In the rows, 128 means zero.
Here are made-up things, facts about them, and rows of numbers that follow some of those facts. Name the thing behind each unnamed row.

How the things are related:
ξ z114 <- z949 z529 z712 z901 z522 z50 z494 z786 z413 z128 z53
ξ z94 <- z271 z294 z450 z569 z534 z752
ξ z941 <- z221 z198
ξ z217 <- z165 z218 z872 z444 z800
ξ z837 <- z554 z714 z731 z805 z466 z722 z394 z300 z58 z432
ξ z728 <- z59 z710 z556 z755 z864 z96
ξ z905 <- z984 z780 z63 z693 z664 z778 z441 z609 z621 z340
ξ z288 <- z484 z10 z587 z415 z810 z244 z94 z905 z135 z657
ξ z484 <- z758
ξ z10 <- z234
ξ z176 <- z116 z114 z521 z626 z804 z846 z740
ξ z289 <- z504 z259 z953 z389 z335 z766 z929 z589 z33 z455
ξ z657 <- z267 z945 z716 z187 z566
ξ z120 <- z715 z112 z81 z402
ξ z276 <- z476 z559 z875
ξ z789 <- z728 z341 z887 z723 z837 z623 z756 z694 z590 z574
ξ z159 <- z241 z707 z322 z668 z460 z560 z246
ξ z875 <- z118 z516 z675 z26 z179
ξ z594 <- z987 z969 z176 z217 z153 z481
ξ z715 <- z388 z898 z308 z37 z613 z258 z173 z876 z290 z117 z502
ξ z559 <- z868 z577 z941 z839 z329 z904
ξ z241 <- z462 z496 z869
ξ z969 <- z814 z125
z949 τ z50
z221 τ z198
z59 τ z755
z780 τ z621
z714 τ z432
z116 τ z740
z504 τ z389
z267 τ z187 z945
z259 τ z335
z731 τ z466
z294 τ z569
z587 τ z415
z766 τ z504
z388 τ z898
z723 τ z590
z707 τ z668
z710 τ z96
z322 τ z707
z716 τ z187
z81 τ z112 z402
z415 τ z135
z664 τ z609
z218 τ z872
z755 τ z96
z929 τ z389
z675 τ z179
z778 τ z621
z569 τ z294 z271
z668 τ z460 z707
z394 τ z300
z694 τ z756
z864 τ z59
z869 τ z462
z246 τ z707
z125 τ z814
z590 τ z723
z135 τ z244
z432 τ z300 z394
z846 τ z626
z800 τ z165
z621 τ z441
z502 τ z308 z173
[z949 z554 z984 z234 z116 z587 z329] λ 205
[z271 z221 z504 z987 z556 z81 z521 z577 z560 z814 z694 z869 z872 z340] λ 531
[z780 z529 z569 z756 z173 z246] λ 63
[z758 z259 z294 z415 z868 z522 z609 z574] λ 73
[z63 z258 z864] λ 626
[z714 z389 z388 z590 z800] λ 887
[z953 z664 z300 z128] λ 685
[z805 z675 z623 z441 z496] λ 270
[z712 z455] λ 770
[z335 z112 z707 z710 z494 z179] λ 724
[z118 z898 z460 z96 z135 z444 z846] λ 505
[z466 z308 z218 z786] λ 324
[z341 z516 z322 z462 z839 z534 z810 z153 z876 z187 z432] λ 342
[z722 z716 z33 z740] λ 706
[z766 z58] λ 510
[z901 z244 z566 z804 z117] λ 614
[z723 z945 z50 z402] λ 483
[z394 z626 z290] λ 142

Some things and their rows:
[114 119 124 122 126 116 130 146 118 130 111 117 133  87 129 128 131 133
 141 119 141 129 134 112 146 114 129  69 138] : z805
[142 123 140 129 138 115 124 134 133 149  89 111 121  93 121 120 111 119
 120  95 127 116 143 171 130 138 127 109 142] : z58
[112 103 114 122 128 129 145 149 133 116 126 116 114 163 127 126 123 131
 136 121 141 115 115  84 136 116 133 107 129] : z675
[118 116 121 124 127 120 127 149 119 128 120 121 138 105 127 125 131 131
 138 121 134 122 125 103 148 118 135  77 137] : z623
[ 77 139 164 137 122 105 147 121 126 114 124 161 184  99 132 138 137 105
 113 159 142 172 143 135 197 133 144 106 141] : z300
[156 135 139 122 135 141 124 130 101 125 159 145  70 147 143 121 136 188
 144 139 148 112 120  70 128 102 146  75 130] : z846
[142 153 118 128 127 110 131 121 131 133 140 128 122 139 128 127 127 146
 133 121 128 114 133 127 110 149 121 129 126] : z176
[141 163 117 124 120 110 127 121 138 125 142 131 155 143 127 117 128 149
 130 119 127 122 134 128  98 143 123 113 132] : z626
[129 134 146 131 136 139 114 129 130 129 110 135 121 101 130 120 117 132
 113 120 132 143 141 158 132 117 140 114 138] : z756
[137 139 108 136 133  94 143 130 134 149 100  99 127 105 122 133 128 100
 136  95 125 118 139 160 113 166 110 155 131] : z590
[157 128 139 151 139 127 108 132 124 136 115 131 101 135 125 121 129 112
 125 119 138 116 108 149 115 126 156 135 124] : z876
[112 114 120 129 138 148 130 144 107 102 123 143  59 160 141 122 139 164
 136 133 156 122 117  74 140  91 148 110 132] : z118
[110  99 155 119 117 165 124 124 126 122 158 135 142 125 134 134 124 122
 115 154 118 153 123 112 154 103 134 112 121] : z587
[143 166 112 129 130 114 126 122 130 125 131 130 131 134 128 120 129 141
 135 117 125 118 135 132 106 147 123 124 131] : z165
[143 160 122 114 113 100 134 123 154 132 143 116 199 142 118 110 103 138
 123 108 114  90 133 136  85 158 120  83 133] : z712
[121 109 128 123 133 117 114 113 128 133 103 104  92 107 120 146 136 130
 130 124  86 102 122 106 135 137 116 137  91] : z778
[135 132  98 122 132 133 127 147 123 125 125 129 142 149 120 132 128 127
 144 140 124 131 117  97 154 124 123  93 138] : z496
[153 133 110 130 126 140 148 139 127 150 141 103 116 134 129 130 128 100
 134 123 134 134 117 132 122 150 104 137 135] : z929
[154  99 133 125 130 104 153 134 116 114 108 117 141 100 123 143 129 121
 161 102 122 136 148 166 111 107 122 148 138] : z59
[107 127 130 127 114 134 108 148 153 117 126 130 207 126 116 114 108 114
 115 139 116 133 114 137 129 113 152  64 135] : z112

Which thing is each row?
No name comes twice in this set of rows, the named rows included.
[100 116 111 119 126 124  93 128 126 114  96 126 115  94 121 136 140 151
 136 134  86 104 124  82 136 116 135  79 107] | z441
[ 82 111 155 120 123 157 135 131 140  99 148 142 135 147 133 127 118 141
 113 141 147 162 121 106 136  93 136 128 125] | z329
[118  95 162 122 135 144 100 111 132 127 107 122  90 101 120 139 117 146
 110 125  92 113 128 120 143 122 139 132  95] | z780
[ 85 115 128 114 116 138 129 146 160 106 117 128 192 141 119 115 104 123
 112 126 125 132 124 118 122 110 133  86 138] | z179
[133 126 126 149 135 142  96 149 103 113 131 149  89 127 136 123 147 148
 146 147 150 126  98  91 129  86 175  88 131] | z898
[160 148 113 128 131  95 148 118 135 149 130 104 123 153 122 127 123 119
 137 104 123  99 131 137 112 174 106 158 122] | z800
[148 128 118 147 131  96 133 130 136 147 121  97 132 136 114 133 131  81
 136 109 132 103 109 155 103 160 134 168 117] | z388
[124 112  95 124 143 149  89 149 102 136 132 165 113 153 131 117 149 195
 148 159 165 119 133  94 156  82 133 133 138] | z460
[137  71 161 104 115 124 148 146 135 109 122 110 216 117 117 130 100 115
 145 115 111 139 138 158 128  86 138  73 139] | z710
[113 122 122 117 117 140 114 147 150 117 122 130 211 126 116 119 105 116
 117 141 112 136 124 133 147 117 135  72 139] | z335
[134  90 135 117 141 147 100 130 131 160 127 139 149 164 118 119 116 150
 115 142 154 121 144 151 158 106 113 173 124] | z246
[126 112 117 128 133 160 117 136  97 122 128 142  65 124 143 123 148 148
 137 143 125 116 116  86 151  96 146  92 133] | z135
[111 125 120 126 131 117 103 112 132 123  93 116 103  96 119 142 139 138
 129 122  86 106 132 109 124 137 124 135  98] | z621

The same things again, as new rows of numbers:
Some things and their rows:
[158 179 140 181 118 149 105 132 162 125 105 111 138 117 138 106 116 127
  60 126 130 117 121  95  75 119 137 144 151 115 137 157 158 138 121] : z481
[126 205 118 212 112 148 130 136 157 105 102 123 135 135 154 110 117 107
 114 128 141 144 147 109  70 146 132 144 131 109 122 163 168 114 115] : z574
[164 244 171 216  91 151 177 150 109 100 131 149 164 142 123 133 116 144
 142 152 187  82 140 121 124 178 124 131 134 137 107 182 141 142 153] : z723
[155 165 126 179 126 141 115 137 162 136  82 102 139 117 145 111 122 102
  78 121 132 121 139 100  90 132 135 142 162 136 138 174 157 146 135] : z159
[172 222 138 214 146 184 130 143 146 110  86 128 151  97 122 107  99 121
 130 173 188 158 141 116 103 120 143 123 168 135 159 161 135 139 102] : z810
[149 190 135 209 104 158 120 128 167 127 102 112 136 130 158  98  95 113
  83 114 128 119 140  89  76 139 118 129 146 124 126 177 168 123 118] : z887
[144 204 140 209 147 154 104 112 140 121  99 137 133 123 130  90 112 122
  70 143 139 116 165 119  89 148 123 132 150 138 174 171 116 135 126] : z675
[162 188 153 170 110 148  93 132 157 120 122 115 140 112 129 104 117 151
  44 126 129 113 110  97  64 108 144 154 142  99 139 141 155 137 107] : z53
[171 221 145 197 140 164 109 141 134 101  91 127 175  89 112 126 117 143
 115 157 163 141 147 126  85 113 136 141 163 116 160 158 135 144  82] : z153
[152 187 166 183 154 135  74 121 156 139 111 102 105 136 146 102 109 105
  88 120 171 124 133  72  90 125 123 125 148  87 113 187 158 124 123] : z715
[199 211 196 206  71 159 170 133 130 143 130 123 161 147 137 108  87 152
  81 119 163  55 123  99 127 161 106 114 145 143  99 204 155 162 169] : z590
[139 192 164 180 132 145  99 109 167 104 118 141 117 128 122  98  84 132
  75 137 138  97 166 137 114 161 123 134 144 152 161 169 120 131 146] : z221
[119 216 138 198 143 172 113 145 128 114  88 118 159 135 133 102 183  77
 122 147 142 146 158 156  91 133 153 173 142 124 155 166 142 144 125] : z246
[131 217 133 210 112 155 105 134 177 147 171 125 163  80 155  51 106 119
  70 123 116 133 155  88  75 180 111 126 139 127 131 192 177 142 135] : z755
[154 182 137 194 129 142 109 116 173 127  87 113 113 132 143  99  90 124
  61 118 145 120 154 105  90 135 124 140 139 131 149 166 139 135 135] : z476
[159 204 154 169 115 155 112 134 126 114 122 132 169 105 130  98 123 148
  75 136 162 145 130 148  70 124 162 158 130  95 138 147 163 154 115] : z116
[146 178 151 186 121 176 123 132 170 135 127 127 104 128 142  69 101  99
  66 146 150 130 103 103 106 141 159 124 149 142 131 156 157 126 165] : z664
[164 200 137 199 130 179 140 142 161 120  91 120 127 116 141  90  87 113
 105 155 196 170 123 123  97 120 161 135 140 125 134 154 157 141 134] : z984
[164 217 138 229 158 193 110 129 119 138 102 139 158  93 125  76 123 107
  82 182 143 127 130  87  97 130 134  98 185 148 178 174 121 134 108] : z135
[162 210 175 152 112 157  95 144 162  81 136 133 162  89  95 133 102 170
 103 149 156 119 121 141  96 119 147 152 151 112 138 140 150 138 101] : z50

Rows to name:
No name comes twice in this set of rows, the named rows included.
[159 204 147 194 129 176 138 136 138 125 108 133 143 114 142  73 102 111
  97 154 187 165 132 139  95 138 168 135 138 121 136 159 161 148 141] | z587
[125 187 121 184 133 140 123 139 132 121 103 126 140 123 143  96 150  97
  97 139 148 141 148 128  85 154 160 151 137 118 136 163 159 135 139] | z259
[159 201 159 178 128 180 125 144 177  96 113 130 130 102 114 114  80 121
 134 166 181 142 126 131 128 132 152 128 164 150 136 157 145 130 131] | z945
[152 189 153 188 126 181 118 141 188 112 118 121 107 114 122 101  89 110
 102 160 154 124 109  94 124 130 146 118 168 154 142 155 144 120 140] | z340
[133 210 138 205 109 160 111 131 165 143 154 128 160  94 156  55 108 116
  73 120 117 128 151  95  73 174 115 122 141 125 130 189 174 137 134] | z59
[174 210 138 211 147 165  97 134 130 125  86 120 168  92 116 118 138 133
  82 158 123 113 137  81  78 109 118 125 185 126 178 166 122 136  78] | z444
[154 202 176 163 140 148  91 134 165  97 119 124 134 105 112 129  97 126
 144 145 185 129 146 125 116 138 132 132 155 118 124 177 151 131 117] | z402
[141 202 132 173 117 139 102 141 149  98 122 124 141 116 124 113 137 146
  69 139 144 136 116 113  56 118 159 170 128  84 137 123 155 127 104] | z522
[142 192 178 167 140 149  83 126 153 118 134 131 126 118 122 103 119 111
 105 139 152 105 135 106 113 148 130 118 161 127 127 183 148 127 133] | z81
[135 201 162 190 105 168 111 129 162 109 138 137 149 121 132 103 106 117
 108 131 120 101 137 115 104 160 120 117 157 145 131 182 161 120 128] | z694
[161 209 158 166 114 157 107 135 124 111 131 133 170 107 125  97 125 155
  68 135 161 143 127 147  65 119 163 159 127  87 136 141 163 153 111] | z949
[165 228 167 196 170 151  83 128 133 114  97 120 145 104 125 120 114 118
 144 155 201 143 158 102  95 121 123 120 160  92 138 188 139 136  85] | z876
[140 176 152 190  85 164 137 104 181 114 106 120 122 139 143 117 103 121
 100  96  98 128 124  80  79 160 126 115 133 114 130 184 179 110 135] | z300
[128 200 119 204 136 131 115 119 166 103  83 127 104 142 144 102  95 126
  80 133 161 143 173 128  81 148 137 159 120 121 151 152 129 126 135] | z868
[150 225 164 198 143 189 108 144 127 119  83 117 188 113 123 106 161  93
 132 150 149 138 166 164 108 122 135 154 167 138 167 186 135 163 111] | z322

